Below is a small trained network, with its code and all its weights. Each question gives an input and a class and asks what happens when units are switched off, that is, made to give their printed mean instead of their output.

import numpy as np


def w(rows, s, z=0):
    codes = np.array(rows[::2]) - 128.0
    scale = np.full(codes.shape[1], s)
    scale[-1] = z or s
    return codes * scale


def norm(h):
    return h / np.sqrt((h * h).mean(-1, keepdims=True) + 1e-5)


def f(y):
    return np.maximum(y, 0)


def log_softmax(a):
    a = a - a.max(-1, keepdims=True)
    return a - np.log(np.exp(a).sum(-1, keepdims=True))


def net(x, mask):
    res = np.array(x, float).reshape(1, 3) / 4 @ E
    u = 0
    for l in range(2):
        y = f(norm(res) @ A[l][:, :-1].T + A[l][:, -1])
        res = res + np.where(mask[u : u + 10], y, B[l][:, -1]) @ B[l][:, :-1]
        u += 10
    return log_softmax(norm(res)[-1] @ U[:, :-1].T + U[:, -1])


A, B = {}, {}
E = w([
[52,70,8,2,82,161,195,75],'x0',
[69,184,13,162,83,217,77,116],'x1',
[37,172,158,57,218,132,86,3],'x2',
],0.0065)
A[0] = w([
[151,118,136,82,126,136,85,140,53],'0.n0',
[79,129,3,96,24,183,79,126,50],'0.n1',
[58,205,181,176,157,159,61,172,46],'0.n2',
[138,206,157,210,198,74,43,122,3],'0.n3',
[229,139,70,168,67,166,161,174,130],'0.n4',
[231,224,112,91,117,163,57,47,103],'0.n5',
[120,169,124,58,172,178,109,22,127],'0.n6',
[18,106,80,122,58,135,190,159,142],'0.n7',
[130,205,201,193,136,115,50,135,17],'0.n8',
[138,180,123,83,120,107,214,20,162],'0.n9',
],0.006,0.0026)
B[0] = w([
[122,146,131,92,136,185,145,118,128],'0.n0',
[135,181,93,170,61,134,55,86,254],'0.n1',
[160,174,164,146,167,176,164,143,199],'0.n2',
[112,194,199,152,141,132,254,166,231],'0.n3',
[185,71,153,76,69,199,79,188,242],'0.n4',
[130,106,152,172,81,140,149,161,173],'0.n5',
[167,81,126,115,118,63,180,166,237],'0.n6',
[136,211,136,175,110,101,161,82,234],'0.n7',
[113,182,141,188,195,183,212,113,224],'0.n8',
[89,115,117,117,196,53,75,116,216],'0.n9',
],0.0081,0.0051)
A[1] = w([
[147,131,130,166,143,139,124,202,150],'1.n0',
[75,122,160,178,173,183,124,135,42],'1.n1',
[147,92,177,124,94,85,140,206,85],'1.n2',
[141,146,174,184,193,169,128,109,75],'1.n3',
[62,142,70,72,119,120,110,55,103],'1.n4',
[114,156,204,165,194,148,148,133,202],'1.n5',
[118,87,151,94,251,111,132,96,40],'1.n6',
[95,104,181,69,161,83,104,128,40],'1.n7',
[144,151,111,126,114,74,112,66,7],'1.n8',
[126,86,156,69,181,118,120,137,169],'1.n9',
],0.011,0.0016)
B[1] = w([
[97,142,166,69,191,104,155,78,204],'1.n0',
[168,142,180,140,181,134,161,169,176],'1.n1',
[103,86,67,38,140,107,163,159,206],'1.n2',
[135,182,123,160,161,128,140,199,216],'1.n3',
[126,156,140,171,143,58,206,109,224],'1.n4',
[64,159,141,215,255,141,119,130,254],'1.n5',
[132,124,142,145,153,213,20,102,207],'1.n6',
[108,47,193,132,58,161,59,100,184],'1.n7',
[89,86,71,92,218,72,154,124,179],'1.n8',
[142,126,168,137,73,198,71,97,178],'1.n9',
],0.0091,0.0088)
U = w([
[120,166,175,154,228,144,182,191,252],'0',
[92,147,70,121,124,38,211,79,149],'1',
[168,159,90,146,40,192,65,146,49],'2',
[168,49,117,9,102,132,167,198,101],'3',
[90,49,181,93,149,137,38,72,40],'4',
],0.016,0.0022)

Each question gives the input, the list of numbers given to net, and the class t.
The units are the neurons (one row each of A and B). Each row of codes is followed by its name. A weight is (code - 128) times the scale printed after its matrix; where a second scale follows, it is the last column's (A, B and U).
mask holds one flag per neuron, layer by layer. A switched-off neuron (its flag False) gives its mean, the last column of its row in B, instead of its output. The means were averaged over made-up inputs and are rounded, as every weight is.
A unit's drop is (log p(t) with every unit on - log p(t) with that unit switched off) / (log p(t) with every unit on - log p(t) with every unit switched off).
unit that matters most: the unit with the biggest drop
k most important neurons: the k neurons with the biggest drops, biggest first
top k neurons in layer l: the k neurons of layer l with the biggest drops, biggest first
drop of u: that unit's drop, to one decimal
input [-1,-2,4], class 4: unit that matters most => 1.n6
input [2,0,-4], class 3: 2 most important neurons => (0.n4, 1.n5)
input [-3,-8,8], class 4: 2 most important neurons => (1.n7, 1.n6)
input [5,-4,-2], class 1: top 3 neurons in layer 0 => (0.n7, 0.n4, 0.n6)
input [7,-4,3], class 4: top 2 neurons in layer 1 => (1.n6, 1.n7)
input [4,8,-1], class 1: 2 most important neurons => (1.n4, 1.n6)
input [0,-3,-1], class 3: 3 most important neurons => (0.n8, 1.n2, 0.n9)
input [5,6,-3], class 2: 2 most important neurons => (0.n1, 0.n4)
input [-4,8,-5], class 2: 2 most important neurons => (0.n4, 1.n5)
input [2,-8,2], class 4: drop of 0.n8 => 0.0
input [-1,-2,5], class 4: drop of 1.n7 => 0.4
input [0,1,4], class 4: drop of 0.n6 => 0.1
input [6,7,-1], class 1: drop of 1.n4 => 0.2
input [5,2,-8], class 2: unit that matters most => 0.n1
